Read these off the matrix that follows. Counting starts at 1.
1) The top-right entry?
2) The top entry of the column that holds the smallest entry?
3) The entry directly below the smallest entry?
4) The entry in row 1 and column 1?
5) The entry in row 1 and column 3?
6) The entry at row 2, column 3?
7) The bottom-right entry?
8) The entry in row 3 and column 1?
[[109 106 128 104 146 146 144 144 144 133 128]
 [149 149 130 151 115 116 118 117 116 125 130]
 [136 109 129 107 153 147 150 140 143 136 141]
 [130 138 121 140 102 102 102 105 106 117 119]
 [108 131 133 131 127 135 130 139 136 130 118]
 [149 138 120 142 107 102 108  99 104 118 127]
 [129 103 114 103 119 110 116 106 112 119 127]
 [107 110 131 107 148 150 146 149 147 135 129]
 [119 148 142 148 139 150 144 151 146 136 126]]
1) 128
2) 144
3) 106
4) 109
5) 128
6) 130
7) 126
8) 136

Questions about the matrix below. Rows and columns are numbered from 1.
1) Give the entry at row 3, column 1.
2) Give the bottom-left entry.
3) Give the entry just right of the smallest entry.
4) Give the entry in the bottom-right corner.
5) Give the entry at row 1, column 3.
6) Give the entry in the top-left corner.
7) Give the entry directly above 128.
8) Give the top-right entry.
[[ 99 117 100 140 129]
 [121 111 134 125 126]
 [131 120 132 118 141]
 [130 115 127 125 135]
 [150 140 114 124 107]
 [127 129 137 135 119]
 [130 126 139 121 115]
 [140 120 124 118 137]
 [141 134 123 135 123]
 [121 113 139 133 143]
 [137 111 137 140 116]
 [133 116 128 132 130]
 [126 122 122 140 150]
 [129 140 124 138 129]]
1) 131
2) 129
3) 117
4) 129
5) 100
6) 99
7) 137
8) 129

Read these off the table that follows. Indices start at 1.
1) The entry in row 1 and column 1?
2) The entry just left of 151?
3) The bottom-left entry?
4) The entry directly above 150?
5) The entry just left of 140?
6) The entry in row 2 and column 3?
7) The entry in the top-right corner?
[[133 131 131 129]
 [119 114 114 114]
 [127 136 133 140]
 [150 149 151 146]]
1) 133
2) 149
3) 150
4) 127
5) 133
6) 114
7) 129

[[141 151 103 103 153]
 [103 156 153 103 153]
 [103 142 152 134 127]
 [137 105 138 154 103]
 [152 104 104 153 102]
 [153 101 104 153 103]
 [104 136 156 139 124]
 [103 153 153 105 155]
 [148 104 136 155 102]
 [153 104 109 153 102]
 [154 104 103 153 104]
 [153 103 107 154 104]
 [104 143 152 135 126]
 [103 143 154 135 129]]
The entry in the bottom-right corner?
A: 129
The 3rd entry on the diagonal from the top-right corner?
A: 152
The entry just left of the smallest entry -> 153
The second entry from the end, reading row by row?
A: 135
The top-right entry is 153
The entry directly below 124 -> 155
The first entry on the main diagonal -> 141
The bottom-left entry?
A: 103
The bottom entry of the column that holds the smallest entry is 143
The last entry in the row that holds the smallest entry?
A: 103
The second entry on the diagonal from the top-right corner?
A: 103
The largest entry in the first column: 154
The entry directly above the smallest entry?
A: 104
The 4th entry in reading order: 103
The entry just right of the smallest entry?
A: 104
The entry just right of 109 -> 153

Questions about the array below.
1) The entry in the top-right corner?
2) The fifth entry from the end, reading row by row?
3) The entry directly above the largest entry?
4) The largest entry in the last row?
5) The first entry in reading order?
6) The bottom-right entry?
7) The maximum?
8) The minimum?
[[125 129 129 125 122 128 117 117]
 [115 129 110 148 144 126 124 120]
 [126 128 134 125 130 128 121 126]
 [122 138 141 127 124 130 134 136]
 [129 132 139 127 117 135 137 134]
 [108 118 130 121 112 125 133 137]
 [129 132 129 134 120 135 124 126]
 [125 133 103 122 108 137 128 123]
 [129 130 130 129 132 129 133 126]
 [129 134 127 125 124 129 125 127]
 [130 125 133 129 135 130 119 128]]
1) 117
2) 129
3) 125
4) 135
5) 125
6) 128
7) 148
8) 103

X =
[[130, 131, 132, 133, 133, 129, 129],
 [126, 134, 137, 137, 137, 128, 128],
 [130, 134, 133, 132, 133, 132, 132],
 [122, 139, 142, 141, 142, 129, 129],
 [135, 135, 132, 130, 132, 140, 140],
 [131, 137, 135, 133, 134, 136, 136],
 [111, 148, 151, 151, 152, 124, 123],
 [138, 125, 124, 124, 124, 133, 133],
 [118, 148, 148, 146, 148, 131, 130],
 [145, 121, 118, 118, 118, 137, 137],
 [131, 137, 134, 132, 134, 137, 137],
 [137, 131, 128, 127, 128, 138, 138],
 [139, 131, 126, 124, 126, 139, 139],
 [123, 139, 140, 140, 140, 128, 128],
 [125, 131, 135, 137, 136, 124, 124],
 [128, 143, 139, 136, 139, 139, 139]]
The entry in the bottom-right corner -> 139
Read off the entry directly above the largest entry.
A: 134
Read off the entry in the top-right corner.
A: 129
Read off the entry in the top-left corner.
A: 130
Read off the fifth-last entry, reading row by row.
A: 139
The first entry in the row that holds the largest entry: 111
The smallest entry in the last row is 128
Read off the entry just right of 146.
A: 148
The top entry of the column that holds the largest entry -> 133
The last entry of the largest entry's row: 123
The entry just right of the smallest entry is 148
The second entry from the end, reading row by row -> 139
The largest entry in the last row: 143
The entry directly below the smallest entry: 138
The third entry on the main diagonal -> 133
The entry directly below 122 -> 135
The third entry, reading row by row -> 132
The entry just right of the largest entry -> 124
Read off the second entry, reading row by row.
A: 131
Read off the largest entry in the first column.
A: 145
Read off the entry directly below the largest entry.
A: 124
Read off the largest entry in the last column.
A: 140
The largest entry is 152
